Rows, each with roughly how far along a hidden order it lies (0 to 20)
(in the rows, 100 means zero)
[100  99 101 100 100 101 100 101 100 100 101  96 100 100 101 101  99  98
  97 102  99 100 100 101 100 100 100 101 100 100 100 101 100 100 100 100
 101 102  99 100 100 100 100 100 102 100 100 101 100 101 100 100  99  98
 100 101 100 102 102 101 100  98 101  99 100 100 100 100 102 100  99 101
 101 101  98 101 100  99 102 100 101 100 100 101 100 100 100 100 100  99
 101 100 100  98  99  99  94 100  99 100  99 100 100 100 101  99  99  99
 101 101 100 100 100  98  99 101 101 100 101  99  99 100 101 100  99 100
 100 100 100 101  99 101] -> 14
[ 95  97 115 102 101 102 106  88 122 104  99  88 100  97 105  99 116  90
 116  96  90  98  96  95  95 100  93  99 102 105 101 100  90  90 101  93
 104 100  94  99 109 112  99 101  99 102  97 107 101  89 107 101  97 105
 101 101  98  98  96 104  81  98 100 101  92 107  95  96  98  95 104  97
 100  96 108  99 107 115  97  91  96 104  98  97  99 107 100  97  92  98
 107  94  95  98 103 110 120 104 100 100  83  99 100 100 105 113 110  96
  96  97  96 116 102  96 100  87  88 105 101 102  99 102 120 108 106  98
 103  99  97  96 100 106] -> 13
[115  89  92 101  71  77 102 139 128 111 102 104  96  96 111  97 106 111
  56 109  43 108  76  75  91 109 110 118 119  86 107  63 105 141  93  80
 115 138 103  94  81  74 100  89  56  83 126 119 110  99 106  80  91  73
  84  79  94  43  83 101  97  92 104 114 104 125  39  88 126  96  73 115
  78  11 129 106  93 109  94  66  83  77 108  77  70 103 109 115 191  98
 131  96 105  49 143  91   8  92 103  99  96 101 105 100 101  93  76 109
 145 121 107  16  81 129  86  95  67  99 135 113  63  99 115  59 125  95
 112 118 141 110 117 114] -> 4
[109  92  91  91  76 131 100  92 102 104 104 116  98 118 104 100 106 110
 114 105 108  91  93 100 114 118  99  95 103 110  85 107 103  99  99  80
  75  93 101  87  90  99 104  95 106 103 108 111 106  90 110  96 113  79
 118 104  99 102 114  92  64 102 112 105  98 101  76  99 105 112  93 100
  94  90 120  98  99  97 116 112 115  84 100 101 115 108  94  89 104  86
  62 100  99  75 103  90 120 111  90  93  74  98 112 101  95  76  81  82
 105 100  90  71 105  83  94  97  88 105  94  95  80  93 105  99  92 123
  95  97 107 127 115 102] -> 0
[111  92 110  96 102 123 103  95 101  94 105 129  95  92 109  99  90  99
 130 110 102 107 102 114 105 107  97  94 107 102  99 117 104 110 102  93
 101 108  96 114 103  84  97  93 140  88  92  93  93  95  99  96 103  90
 108 105  98 103  99  85 104  81  93  89  97  97  86  90 108  96 110  95
  86 147 109 127  92 100 124  94 105  67 102  95 115  94 100  96 108  92
  94  95 103 109 109  98  41 106 105 104  58  98  93 104 101 107  87  95
 110  99 103  95 107  91 101  92  86 105  94  94  99 101 100 122  99  91
 104  92 103  88 127 107] -> 11
[106  89 116  96 101 114 103 102  88  94 114 136  95 103 100 106 108 106
  99  72  99 100  97  96 114 109  94  85 111 100 105 106 110  86  96 109
  91  99 102  97 105  92 103  96 116  87  97  98  99  89 104  99 126  95
  98 100 100 120 118  95  90  71 104  97  97 112  87  94 109  96  92 103
  66 146 101 107  93  90 125  99 107  81  97 106 108  98  91  95 100  98
 121  97 100 131 108 106 103 108  94 102  91 100  97 101  97 100  94  99
  95 105 102  96  99  82  94  94  98 107  99 103  94 103 107 106  98 102
  96  98 106 112 117 103] -> 20
[ 85 102  70  95  67 132  98  86 108  99  87 118  99  85 109 120 113 119
  91 111 117  83 110 101 113  98  91  92  86 109 101 102 111 103  95  95
  77 107 107 114  83 101 102 100  75  82  96 122  93  97 101 116  95  64
 118  93 102  91  96  92  61 113  52 101  96 111 101  99 113 101 105 103
  98  78 106  96  93  93 116  84  96  76 100 102 109 117  96  69 128  85
  93  98 101  92 118  88 116  98  99  89 108  86 115  99 112 111  81 107
  97 109  94 184 110  82  91 128  92 102  77 109  99 104 107 106  98 103
  96 106 115 107 100  86] -> 0
[105  88 120  96 104 110 101  97  86  96 119 148  93 105 100 109 105 108
  99  72 103  95  99  94 116 111  90  90 108 101 107 108 115  81  98 114
  86 103 101  97 104  93 107  94 112  86 100 101 104  82 107 104 129  93
 100 102  98 129 114  93  77  73 109  87  97 106  85  96 104  98  94 100
  65 147 110 111  96  94 121 101 108  75  99 108 113  96  96  93  98  96
 124  99 101 123 117 109 109 108  91 102  88  98  97 102  94 101  94  97
  89 107 102 100 107  78  92  93  95 107 100 102  97 102 110 100 100 104
  93 102 110 112 126 110] -> 19
[108  78 108  96  93 121 106  97  88  90 113 149  87  99 106 101 106 112
 108  69 100 102  94 102 110 114  89  83 113 104 105 101 114  79  97  86
  95  99 104  95 107  87 105  94 131  91  93 105  96  91 100  92 136 119
  93 104 101 111 126  88  91  68 100  77  91 106  83  89 116  86 101 102
  61 183  97 120  85  85 122 105 106  64 100 107 114  96  90  95 118  85
 114  94 100 136 109  99  95 108  97 100  81  95  92 102  98  97 103  97
  92 106 102  87 103  78  93  86 104 108 102 102  89 110 107 115 104  93
 101  94 104 111 135 107] -> 19
[100 100 101 100 100 101 100 102  99 100 100  99 100 100 100 100  99 101
 100 102  98 101 100  98  95 100 100 100 100 100 100  98  99  98 100  99
 102 100  99 101 100  97 100 100 100 101 103 101  99 101 100 101  95  98
  99 100 100  98 102 101 101 100 101  98 100 106 100 101 103 100 100 101
 103 102  99 101  99 100 102 101 101  99 100 101 100 100  99 101  98 100
 100  99 100  98  99  99  94 101  99 100  99  99 100 100 101  98 100  98
 101  99 100  99 100  97 100  98 101 100 100  99 102 100 100 102 100 100
 100 101 100 101  99 100] -> 15

Part 2:
[ 92  94  90  93  91  96 111  66  87 110 109 113 109 118 103  98 130  82
 104 124 101  95  93  83  94  92  42  81 101 110  80  96 106  98 110  98
  85 108 103  78  98  94 101 105  94 125 109  98  97 101 118  91 102 108
 104 107  94 102  39  98 103 116 102 104  84  86  81 102  84  77  79 104
  93  99  99 110  86 100 120  89 105  82  93 127  98  99  97 133  98  98
  89  96  84 102 100 104  93] -> 12
[ 91  92 104  87  90  99  91  71  89 119 103 108 109 107 109  97 131  95
 103 105  87 108  99  89  97  91  85  89 111 114  89  96 112  94 109  86
  73 110 106 110 103  93  97 117 109 126 109 103  94  99 120  94 102  97
 104 108 104 105  93  84 113 116 104 105  86  77  87 103  79  83  80 103
  97  89  98 109  71 114  82  98 106  89 121 109  99 105  95 121 101 100
  79  86  76 113 109 100 106] -> 6
[ 91  92 108 105 106 109  81 114  99 134  96  87  99  94 104  93 105 106
 107  70  80  79 114  88  81 102 126  94 104  98  97 105 106 102 102  77
 103  99  95 102  99 101  95 126 105  93 106 107 102 104 110  97 116  85
  99 105 116  98 135 102 115  86 120  90 110  78  82 101 144  86 100  81
 102  80 105  90 108  99  70 101 108  97 129  87 109 105 101  86 101 114
  92  96 121 114 103  90 113] -> 11
[ 98 102 108  97  99 100  82  89  98  63 107 111  96  86  97 102 114 113
 103  69  86 111 103 111  92  87 150  86 114 111 106  94 104 105 124 106
  76 100  99 102 102 103 103 137 105 107 109 107  91  94  94 115  89  84
 103  97  91 141 117  86 105  88 105  80  92  98 122  99  78 109  85 112
 106 105 105 101  76 113  68 110  95 119 130 105  97 102 106 115 109 103
 128 102  77 108 108 102  98] -> 2
[ 93 106 106 108 100  90  95 125 101  56 101 111 106  95 100  94 106 124
  89 110 101 148 104  96 107  80 132  98 105  91 113  94 103 100 109  94
  90 102  96  98 107 100  92 140 104 108 107 106  95  83  93 120  88  98
 103 109  91 130  86  82 109  80  98 115 106 121 108 105  57  91  77 111
 110 132  90 107  69 112 109 108  64 113  86 109  97  97 108 142 107  92
 132 109  88 105 108 110 104] -> 4
[107  94  93 106  92 109  93 107  88  95 103 100  94 113 101  94 129  99
 106 119  87  87 115  84  88 100  63  82  96  93  90 102  97 101  89  94
 107 112  93  79  93 103  96  76 100 111 104  93 100 107 111  87 117  94
  99 103  88 100  95 113  87 118 109 119 108  76  72 102 152  78  98 124
  96  86  93  90 114  96 111  90 118  89  75 106 107  99  89 103  97 105
 126 103 120  93  96  95  98] -> 18
[102 105  92 103  96  96  94 104  85  88 105 100 102 124  85  98 126 116
 114  81 109 102  85 112  78 114  93 101  97  90  80 103  96 105  94  90
  65  99 104  56  98  99 103  78 107 116 111 104 110  98 117 104 109  95
 102 102 102  89  64 103  97  96 110 114  85  99  88 101  56  58  84  60
 107  97 105  96 123  93 137  92 108  82  92 136  95  89 117 116  92 113
  93 122  97  92  93 117  93] -> 5
[100 104  99 112  98  95 110 126  87  64 105 112 100  99 102  99 123 110
  92 111  98  99 110  94  84  83  69  81  94  90 105  96  94 111 120 108
 117 101  90  71 103 104  95 136  89 112  97 102  94  95 111 113 103 102
 104 108  89 137  80 106  98  85 107  83 110  98  74 105 129  93  89 133
 106 136  95 101  73 104  97  97  62 104  66 103 105 102 100 123 109  99
 129 109 120  94 106 100  98] -> 17
[100  98 109  93  85  91  94 106  94 113  96 100 109 111 112 106 100 115
  98  89 106 128  94  91  84 120 119 108  97  93  97 103  83  91  72  77
  89 113 111 105 113  92  98  74 113 104 108 103 108  93 111  91 117 104
 104 107 108  90  95  86 113  96  86 129  90  96  89 105  39  93  95  60
 110  84  96 103  93 110 121 107  75  90  76 126 100  96 111 122  98  99
  90 105  96 102 106 113  98] -> 0
[101 111  95 105 105  91 102 131 110  76  95  91  99 100  91  97  85 112
  91 107 116 130  87 116 124 102 144 116 100  88 113  99 105 104  89 105
  95  87 103 104 104 100 101 100 106  92  95 100 109  87  76 110  88 104
 101  97 120  97  79  98 100  80  95 114 103 127 136  99  34 109  99  66
 111 128  95 101 108  99 122 109  92 111 100  96  95  88 114 115  97  88
  90 112  99  95  99 111  97] -> 4
[106 110  91 100  89  92 105 113 105  70 105 104 100 103  94  98  82 105
  91 127 120 137  93 113 125  99  96 114  91  94 113  96  98  96  92 113
 108 100 100  94 103  98 100  75 104  95  97  93 107  91  86  98  88 115
 102  98  92  99  37  98  87 103  84 128 101 123 135 103  39 105  90  94
 106 121  94 106 108  97 128 102  73 103  61 106  97  90 101 142  98  88
  97 109  97  89 100 112  92] -> 7
[ 91  97  99 110 100  91 119  97  87 110 101 108 108 112 103 105 111  94
  96 104 106  74  99  84  93  84  46  87  92  92  89 101  93 109 120 106
 121  98  95  78 101 103  98 131  88 126  92 104  97  99 119 106 102 113
 104 108  98 114  56 108 108  89 104  83 108 105  79 103 105  76  95 139
  97 135 101 110  75  96 119  90  76  89  78 117 100 106 107 102 109  99
 126  96 120  98 100 100  94] -> 20
[ 88  98  89 101 125 100 114  87  93 133  98  92  99 121  87  88 114  82
 110 118  97  78  87 101 114  95  51 102 100  94  81 103 117 113 105 115
  99  87  96  80  88 103 101  96  90 113 102  95 102 105 101  91  96 110
  96 101 111  86  63 113  94 109 118  80  98  97  89  97 129  66 102  84
  88 104  97 101 118  94 125  89 137  82 114 115  97  98  96  95  93  94
  68  95 110  98  93  96  98] -> 20
[ 93 106  88  96 132  99  88  85 110 100 104  97  96 102  84  88  88  85
 108 105  96 113  87 120 126  94 138 118 115 109  97  96 126 110 114 115
  64  84 102  95  85 102 101  97 100  93 104  99  99  95  76 108  88  97
  96  94 107  90  86  95  95 108 108  81  87 121 131  95  80 102  94  60
  88  84 101 104 119  95 101  97 137 112 145  99  93  94 103  94  92  94
  68  99  66 106  97  97 102] -> 5
[ 93  94  97  85 117 104  88  73 112 139  98  91 100  99 101  95  81  77
 103 109  95 105  94 107 128 105 119 120 110 111  98  99 117  93  99 107
  80  95 111 129  94  94 105  87 108  87 104  95  97 104  87  85  89 104
  95  91 113  78 111  91 102 120  99  94  84  94 126  95  88 113 107  62
  92  73  98 102 109  96  79 102 133  97 134  79  94  99  87  94  94  94
  61  83  64 111  98  89 109] -> 5
[ 92  99  98 100 118 108  80 119 110  73 104  96  93  89  91  84 105 101
 104  94  79 125 114 107 114  85 151  95 115 108 113  94 128 113 124 107
  81  98  90 108  89 104  95 116 116  93 111 102  92  96  85 110  89  81
  99  94  97 133 139  90 100  98 114  78 101  90 135  97 149 101  87  90
  98  96  93  96  98 107  73 104 124 119 148  89 105 102  94 106 100  94
 107 100  77 115 105  93 114] -> 7
[108 100  98  94  92 109  84  98  99  97 101  89  93 104  95 104 110 107
 109  76 101  95  98 117  84 119 120 107  97  98  89 105  93  96  76  90
  76 108 102  78  98  98 103  66 114  87 105  98 108 106 102  92 117  87
  96  95  98  80 129 104  87 108 102 122  96  74 110  99 128  89 102  56
 106  74 104  92 120  96 118  97 135  96  92 109 106  93 103  85  94 113
 103 112 108  89  93 105  93] -> 5
